Below is a small trained network, with its code and all its weights. Each question gives an input and a target symbol and asks what happens when units are switched off, that is, made to give their printed mean instead of their output.

import numpy as np


def w(rows, s, z=0):
    codes = np.array(rows[::2]) - 128.0
    scale = np.full(codes.shape[1], s)
    scale[-1] = z or s
    return codes * scale


def f(y):
    return np.maximum(y, 0)


def softmax(a):
    e = np.exp(a - a.max(-1, keepdims=True))
    return e / e.sum(-1, keepdims=True)


def log_softmax(a):
    a = a - a.max(-1, keepdims=True)
    return a - np.log(np.exp(a).sum(-1, keepdims=True))


def net(x, mask):
    ids = ['ΓΘΦΩαξστψ'.index(c) for c in x.split()]
    T = len(ids)
    res = E[ids] + P[:T]
    r = res
    for j in range(2):
        rows = slice(2 * j, 2 * j + 2)
        q, k, v = (r @ M[0][rows].T for M in (Q, K, V))
        z = softmax(np.where(np.tri(T) > 0, q @ k.T / 2**0.5, -1e9)) @ v
        o = O[0][rows]
        res = res + np.where(mask[j], z, o[:, -1]) @ o[:, :-1]
    y = f(res @ A[0][:, :-1].T + A[0][:, -1])
    res = res + np.where(mask[2:6], y, B[0][:, -1]) @ B[0][:, :-1]
    return log_softmax(res[-1] @ U[:, :-1].T + U[:, -1])


Q, K, V, O, A, B = {}, {}, {}, {}, {}, {}
E = w([
[132,26,160,117,179,229],'Γ',
[213,81,116,137,52,214],'Θ',
[153,73,173,156,106,55],'Φ',
[81,175,125,75,191,121],'Ω',
[173,218,107,132,87,43],'α',
[69,74,192,150,81,80],'ξ',
[161,157,124,97,196,85],'σ',
[85,240,126,181,3,149],'τ',
[104,115,159,122,143,52],'ψ',
],0.013)
P = w([
[116,109,144,135,97,123],'0',
[75,156,122,229,136,105],'1',
[93,172,166,226,153,122],'2',
[132,132,172,74,94,121],'3',
[123,81,60,110,72,116],'4',
[71,138,82,227,128,104],'5',
[127,179,214,160,156,135],'6',
[152,151,207,48,99,135],'7',
[122,76,2,90,84,119],'8',
[73,112,32,222,118,102],'9',
[161,149,161,139,145,135],'10',
[170,133,181,67,92,133],'11',
],0.0095)
Q[0] = w([
[122,106,2,87,53,109],'H0',
[167,166,220,55,89,133],'H0',
[110,156,60,200,113,127],'H1',
[109,45,135,145,214,150],'H1',
],0.028)
K[0] = w([
[164,181,226,197,177,154],'H0',
[110,117,65,217,172,125],'H0',
[144,189,205,116,101,142],'H1',
[146,2,140,39,194,128],'H1',
],0.027)
V[0] = w([
[5,79,173,111,55,151],'H0',
[110,243,90,110,97,149],'H0',
[86,103,129,65,215,39],'H1',
[211,112,137,175,55,68],'H1',
],0.022)
O[0] = w([
[110,83,95,5,158,141,193],'H0',
[133,85,166,141,224,112,93],'H0',
[135,179,241,72,110,142,41],'H1',
[169,198,68,81,206,129,254],'H1',
],0.015,0.0082)
A[0] = w([
[174,96,106,159,112,207,2],'N0',
[157,88,53,148,134,202,138],'N1',
[167,113,62,101,86,216,111],'N2',
[155,58,119,142,157,246,79],'N3',
],0.013,0.0066)
B[0] = w([
[86,94,113,10,179,79,157],'N0',
[158,170,203,90,117,191,253],'N1',
[155,87,125,206,146,75,249],'N2',
[53,186,84,172,91,123,177],'N3',
],0.014,0.026)
U = w([
[106,57,87,203,70,123,215],'Γ',
[187,89,120,176,83,252,249],'Θ',
[122,198,40,148,78,3,115],'Φ',
[127,40,206,129,143,136,114],'Ω',
[125,86,166,210,185,69,3],'α',
[141,28,107,86,135,86,78],'ξ',
[127,187,176,200,56,101,43],'σ',
[91,49,133,129,196,124,13],'τ',
[130,147,135,54,52,110,121],'ψ',
],0.0047,0.0044)

Each question gives the input, a string of symbols that net reads in full, and the target symbol t.
The units are the heads (2 rows each of Q, K, V and O) and the neurons (one row each of A and B). Each row of codes is followed by its name. A weight is (code - 128) times the scale printed after its matrix; where a second scale follows, it is the last column's (O, A, B and U).
mask holds one flag per unit, heads first, then neurons. A switched-off unit (its flag False) gives its mean, the last column of its rows in O or B, instead of its output. The means were averaged over made-up inputs and are rounded, as every weight is.
A unit's drop is (log p(t) with every unit on - log p(t) with that unit switched off) / (log p(t) with every unit on - log p(t) with every unit switched off).
The circuit of an input: a set's keep is (log p(t) with only the set's units on - log p(t) with every unit switched off) / (log p(t) with every unit on - log p(t) with every unit switched off). Starting from all 6 units, units are removed one at a time, each time the one whose removal leaves the highest keep (on an exact tie, the one counted first), for as long as the keep stays at least 0.8.
circuit, biggest first: the units of the circuit, biggest drop first
most important unit: the unit with the biggest drop
k most important neurons: the k neurons with the biggest drops, biggest first
which heads matter: for each layer, one digit per head in row order, 1 if its drop is at least 0.15 and else 0, layers parted by /
input Ω τ σ, target Ω: most important unit	H1
input Φ Ω Φ ξ, target Ω: circuit, biggest first	[H1; H0]
input Θ Φ σ Θ Φ α Θ Γ Φ Ω, target Γ: circuit, biggest first	[H1; H0; N2]
input Θ σ Ω Θ, target σ: which heads matter	11
input α σ τ α τ α ψ ξ Φ Θ σ Φ, target Θ: circuit, biggest first	[N1; H1]
input α Ω Γ Θ Θ ξ σ Γ ψ σ, target Γ: 2 most important neurons	[N1; N2]
input σ Φ Ω α σ Θ ξ Γ σ ψ, target Γ: circuit, biggest first	[H1; N1]
input Γ Θ Φ, target Γ: circuit, biggest first	[H1; N1]
input ξ Γ Θ Φ Γ ψ, target Φ: circuit, biggest first	[N1; H1]
input ψ α Φ Φ α Φ Φ α Θ ξ Φ Φ, target ξ: 2 most important neurons	[N2; N3]
input α α ξ Φ Γ Ω Θ Θ ξ ψ Ω σ, target ψ: circuit, biggest first	[H1; N2]
input σ Φ Φ Φ Γ Θ Φ Φ Ω α ξ σ, target α: 2 most important neurons	[N1; N3]
input Ω Φ ψ ξ σ, target ψ: 2 most important neurons	[N2; N3]
input Φ Ω ξ α ψ Φ Φ Φ, target Φ: circuit, biggest first	[N1; H0]
input Θ σ Φ Φ Ω σ Θ Γ Γ ψ ψ, target Γ: 2 most important neurons	[N1; N0]
input α Φ ξ σ ψ Φ Θ Ω τ τ ξ, target τ: 2 most important neurons	[N1; N2]
input Θ Φ σ Ω, target Φ: circuit, biggest first	[N1; H1]
input Φ Θ Θ τ Γ Ω, target τ: which heads matter	10
input Φ ψ ξ Γ, target Γ: which heads matter	01
input Ω σ τ ψ, target σ: which heads matter	11
input ψ ψ Φ Θ α Θ Φ Γ α ψ ψ, target α: circuit, biggest first	[H0]
input ψ Θ Φ, target ψ: most important unit	H1
input Φ Ω α Φ Ω Θ ψ σ ξ α Γ, target Γ: circuit, biggest first	[N3; N2; H1; H0]
